Below is a small trained network, with its code and all its weights. Each question gives an input and a class and asks what happens when units are switched off, that is, made to give their printed mean instead of their output.

import numpy as np


def w(rows, s, z=0):
    codes = np.array(rows[::2]) - 128.0
    scale = np.full(codes.shape[1], s)
    scale[-1] = z or s
    return codes * scale


def f(y):
    return y / 2 * (1 + np.tanh(0.7978845608 * (y + 0.044715 * y**3)))


def log_softmax(a):
    a = a - a.max(-1, keepdims=True)
    return a - np.log(np.exp(a).sum(-1, keepdims=True))


def net(x, mask):
    res = np.array(x, float).reshape(1, 6) / 4 @ E
    y = f(res @ A[0][:, :-1].T + A[0][:, -1])
    res = res + np.where(mask, y, B[0][:, -1]) @ B[0][:, :-1]
    return log_softmax(res[-1] @ U[:, :-1].T + U[:, -1])


A, B = {}, {}
E = w([
[134,131,251],'x0',
[128,128,129],'x1',
[111,215,115],'x2',
[128,128,128],'x3',
[128,128,128],'x4',
[50,104,136],'x5',
],0.016)
A[0] = w([
[152,120,124,109],'n1',
[152,152,119,163],'n2',
[181,67,127,175],'n3',
[253,122,122,209],'n4',
[134,163,152,69],'n5',
[124,113,144,116],'n6',
[170,68,129,164],'n7',
[141,129,143,114],'n8',
[112,111,99,86],'n9',
[128,113,110,171],'n10',
[173,202,122,177],'n11',
[142,159,197,149],'n12',
[80,203,128,59],'n13',
[141,136,141,109],'n14',
[113,104,177,104],'n15',
[197,228,121,141],'n16',
[125,122,67,254],'n17',
[132,118,184,150],'n18',
[134,129,16,232],'n19',
[99,67,131,133],'n20',
[111,96,91,49],'n21',
[182,137,142,126],'n22',
[34,134,130,116],'n23',
[131,115,124,133],'n24',
[102,143,90,149],'n25',
[134,103,112,154],'n26',
[95,185,140,117],'n27',
[144,150,123,133],'n28',
[140,146,52,91],'n29',
[89,64,135,157],'n30',
[120,119,186,126],'n31',
[137,129,118,110],'n32',
[79,208,130,122],'n33',
[117,120,219,123],'n34',
[130,119,121,139],'n35',
[121,101,122,123],'n36',
[147,143,143,118],'n37',
[130,112,115,121],'n38',
[115,139,137,105],'n39',
],0.022,0.0073)
B[0] = w([
[128,139,115,135],'n1',
[105,108,130,151],'n2',
[133,184,52,182],'n3',
[100,224,15,208],'n4',
[99,153,125,142],'n5',
[131,131,148,140],'n6',
[139,177,72,178],'n7',
[122,139,132,136],'n8',
[154,132,115,149],'n9',
[140,107,116,149],'n10',
[73,72,173,184],'n11',
[149,200,152,187],'n12',
[136,194,55,169],'n13',
[119,139,135,134],'n14',
[138,113,183,169],'n15',
[69,50,202,199],'n16',
[181,53,98,205],'n17',
[95,138,166,178],'n18',
[148,3,114,250],'n19',
[139,75,180,171],'n20',
[181,131,134,154],'n21',
[104,166,139,156],'n22',
[171,169,60,177],'n23',
[137,123,130,133],'n24',
[126,106,90,170],'n25',
[144,109,117,149],'n26',
[98,159,104,162],'n27',
[110,121,137,141],'n28',
[71,81,110,195],'n29',
[156,70,190,179],'n30',
[110,129,181,176],'n31',
[128,126,130,131],'n32',
[76,197,72,180],'n33',
[96,112,221,204],'n34',
[135,122,126,134],'n35',
[137,107,138,141],'n36',
[111,146,135,139],'n37',
[138,120,126,137],'n38',
[132,144,127,131],'n39',
],0.042,0.026)
U = w([
[137,133,32,197],'0',
[82,79,177,196],'1',
[137,255,140,199],'2',
[70,152,155,3],'3',
[211,114,133,39],'4',
],0.0099,0.0058)

Each question gives the input, the list of numbers given to net, and the class t.
The units are the neurons (one row each of A and B). Each row of codes is followed by its name. A weight is (code - 128) times the scale printed after its matrix; where a second scale follows, it is the last column's (A, B and U).
mask holds one flag per neuron, in row order. A switched-off neuron (its flag False) gives its mean, the last column of its row in B, instead of its output. The means were averaged over made-up inputs and are rounded, as every weight is.
A unit's drop is (log p(t) with every unit on - log p(t) with that unit switched off) / (log p(t) with every unit on - log p(t) with every unit switched off).
The circuit of an input: a set's keep is (log p(t) with only the set's units on - log p(t) with every unit switched off) / (log p(t) with every unit on - log p(t) with every unit switched off). Starting from the 12 units with the biggest drops (on a tie, the unit counted first), units are removed one at a time, each time the one whose removal leaves the highest keep (on an exact tie, the one counted first), for as long as the keep stays at least 0.8.
circuit, biggest first: the units of the circuit, biggest drop first
most important unit: the unit with the biggest drop
k most important neurons: the k neurons with the biggest drops, biggest first
drop when u is switched off: that unit's drop, to one decimal
input [3,-1,1,-7,0,-7], class 3: most important unit	n16
input [2,2,3,-1,-8,-8], class 3: circuit, biggest first	(n16; n4; n19)
input [6,-4,6,-7,-8,0], class 3: 4 most important neurons	(n16; n4; n11; n34)
input [1,3,8,-8,4,-5], class 3: 2 most important neurons	(n33; n19)
input [8,3,0,1,0,-2], class 2: 2 most important neurons	(n12; n19)
input [-7,3,-2,3,-3,1], class 4: 3 most important neurons	(n4; n33; n19)
input [-2,-3,1,-4,3,8], class 0: 2 most important neurons	(n23; n34)
input [-8,-3,-3,-1,-6,1], class 4: 3 most important neurons	(n4; n19; n33)
input [-8,-7,-4,-4,-7,1], class 4: 4 most important neurons	(n4; n19; n33; n21)
input [2,-3,6,-6,1,-8], class 3: 2 most important neurons	(n16; n4)
input [5,-4,6,0,-2,-2], class 3: 2 most important neurons	(n16; n19)
input [6,-8,7,-6,3,-6], class 3: drop when n16 is switched off	1.8
input [0,2,0,1,8,3], class 4: drop when n16 is switched off	0.4
input [-7,-6,7,-8,1,-7], class 1: circuit, biggest first	(n16)
input [2,-1,-8,1,2,-2], class 2: drop when n37 is switched off	0.0
